Here is a tiny trained network, its code and every weight. The questions are about switching its units off for an input and a class, where a switched-off unit gives its printed mean instead of its output.

import numpy as np


def w(rows, s, z=0):
    codes = np.array(rows[::2]) - 128.0
    scale = np.full(codes.shape[1], s)
    scale[-1] = z or s
    return codes * scale


def f(y):
    return np.maximum(y, 0)


def log_softmax(a):
    a = a - a.max(-1, keepdims=True)
    return a - np.log(np.exp(a).sum(-1, keepdims=True))


def net(x, mask):
    res = np.array(x, float).reshape(1, 6) / 4 @ E
    y = f(res @ A[0][:, :-1].T + A[0][:, -1])
    res = res + np.where(mask, y, B[0][:, -1]) @ B[0][:, :-1]
    return log_softmax(res[-1] @ U[:, :-1].T + U[:, -1])


A, B = {}, {}
E = w([
[192,255,195,147],'x0',
[113,116,215,143],'x1',
[117,120,169,70],'x2',
[136,64,162,79],'x3',
[79,213,149,76],'x4',
[229,97,53,71],'x5',
],0.0067)
A[0] = w([
[197,175,140,77,44],'N1',
[134,144,181,113,117],'N2',
[134,101,153,153,137],'N3',
[206,149,180,119,75],'N4',
[93,140,151,133,42],'N5',
[105,126,167,88,139],'N6',
[142,119,217,119,129],'N7',
[79,46,202,160,178],'N8',
[131,106,104,145,186],'N9',
[187,143,174,123,83],'N10',
[151,126,203,114,95],'N11',
[101,79,165,156,74],'N12',
[68,131,120,96,38],'N13',
[246,154,75,92,91],'N14',
[101,117,78,164,181],'N15',
[92,173,99,160,92],'N16',
[95,121,118,132,240],'N17',
[165,146,108,58,69],'N18',
[150,116,190,128,85],'N19',
[130,68,91,174,205],'N20',
[172,109,114,138,63],'N21',
[100,148,105,168,117],'N22',
[135,141,135,155,66],'N23',
[102,122,104,112,63],'N24',
[137,100,240,120,167],'N25',
[127,175,144,175,102],'N26',
[114,107,136,134,74],'N27',
[108,178,72,79,101],'N28',
[108,210,77,215,42],'N29',
[109,125,101,110,126],'N30',
[150,145,49,95,136],'N31',
[116,146,104,159,4],'N32',
],0.012,0.004)
B[0] = w([
[186,84,43,135,179],'N1',
[74,106,112,144,175],'N2',
[107,133,144,134,161],'N3',
[114,57,52,159,177],'N4',
[127,182,127,141,152],'N5',
[90,156,109,141,182],'N6',
[43,97,100,122,198],'N7',
[146,88,220,64,254],'N8',
[180,123,167,120,185],'N9',
[105,78,80,158,166],'N10',
[79,73,100,126,177],'N11',
[117,136,172,116,174],'N12',
[107,142,84,81,155],'N13',
[250,135,37,73,233],'N14',
[197,124,196,89,201],'N15',
[160,191,160,164,173],'N16',
[146,148,189,92,207],'N17',
[171,149,90,142,178],'N18',
[89,88,107,123,162],'N19',
[224,95,192,129,235],'N20',
[165,137,77,145,153],'N21',
[195,113,156,122,166],'N22',
[106,123,148,159,139],'N23',
[99,132,149,105,143],'N24',
[19,98,133,112,228],'N25',
[85,105,181,178,186],'N26',
[139,114,135,114,139],'N27',
[58,207,156,120,185],'N28',
[168,164,143,251,207],'N29',
[98,136,150,107,160],'N30',
[157,185,90,60,215],'N31',
[126,85,80,127,135],'N32',
],0.02,0.0065)
U = w([
[110,71,84,167,97],'0',
[118,137,170,103,108],'1',
[109,230,90,81,127],'2',
[138,170,145,254,121],'3',
[149,102,178,114,98],'4',
[183,191,43,132,108],'5',
[147,156,158,108,250],'6',
[59,147,136,121,96],'7',
],0.0088,0.011)

Each question gives the input, the list of numbers given to net, and the class t.
The units are the neurons (one row each of A and B). Each row of codes is followed by its name. A weight is (code - 128) times the scale printed after its matrix; where a second scale follows, it is the last column's (A, B and U).
mask holds one flag per neuron, in row order. A switched-off neuron (its flag False) gives its mean, the last column of its row in B, instead of its output. The means were averaged over made-up inputs and are rounded, as every weight is.
A unit's drop is (log p(t) with every unit on - log p(t) with that unit switched off) / (log p(t) with every unit on - log p(t) with every unit switched off).
The circuit of an input: a set's keep is (log p(t) with only the set's units on - log p(t) with every unit switched off) / (log p(t) with every unit on - log p(t) with every unit switched off). Starting from the 12 units with the biggest drops (on a tie, the unit counted first), units are removed one at a time, each time the one whose removal leaves the highest keep (on an exact tie, the one counted first), for as long as the keep stays at least 0.8.
circuit, biggest first: the units of the circuit, biggest drop first
k most important neurons: the k neurons with the biggest drops, biggest first
drop when u is switched off: that unit's drop, to one decimal
input [8,2,6,-3,8,-8], class 3: circuit, biggest first : (N29)
input [-2,-3,-3,6,-5,-8], class 4: 2 most important neurons : (N8 N20)
input [-7,1,4,-4,-6,-1], class 4: circuit, biggest first : (N20 N8)
input [5,-1,2,0,-6,-8], class 7: circuit, biggest first : (N25 N20 N14)
input [1,2,8,-1,-7,5], class 5: circuit, biggest first : (N14 N8)
input [-5,-7,-4,-1,-6,-5], class 4: circuit, biggest first : (N20 N15)
input [0,6,6,-4,2,1], class 0: 2 most important neurons : (N28 N31)
input [-5,-1,-5,-6,-4,-5], class 4: 3 most important neurons : (N15 N20 N8)
input [-4,-6,6,2,4,-4], class 2: circuit, biggest first : (N20 N13)
input [6,7,-7,4,-8,-8], class 7: circuit, biggest first : (N25 N7)
input [-7,-6,-5,-2,7,1], class 2: 4 most important neurons : (N31 N28 N8 N13)
input [-4,-6,-8,-4,-7,-3], class 4: 2 most important neurons : (N15 N20)
input [-7,0,4,-2,-8,-8], class 4: 2 most important neurons : (N8 N20)
input [0,-1,4,0,0,0], class 2: circuit, biggest first : (N20)
input [-6,-2,2,0,-4,-2], class 4: 2 most important neurons : (N20 N8)
input [0,-8,-7,-5,0,1], class 5: 2 most important neurons : (N14 N31)
input [-7,-6,-1,4,-4,-2], class 4: drop when N9 is switched off : 0.0
input [6,0,-6,-2,-7,0], class 3: drop when N26 is switched off : 0.1
input [-3,-6,-7,0,-5,5], class 5: drop when N14 is switched off : 0.3
input [3,5,-8,1,-8,-8], class 4: most important neuron : (N8)
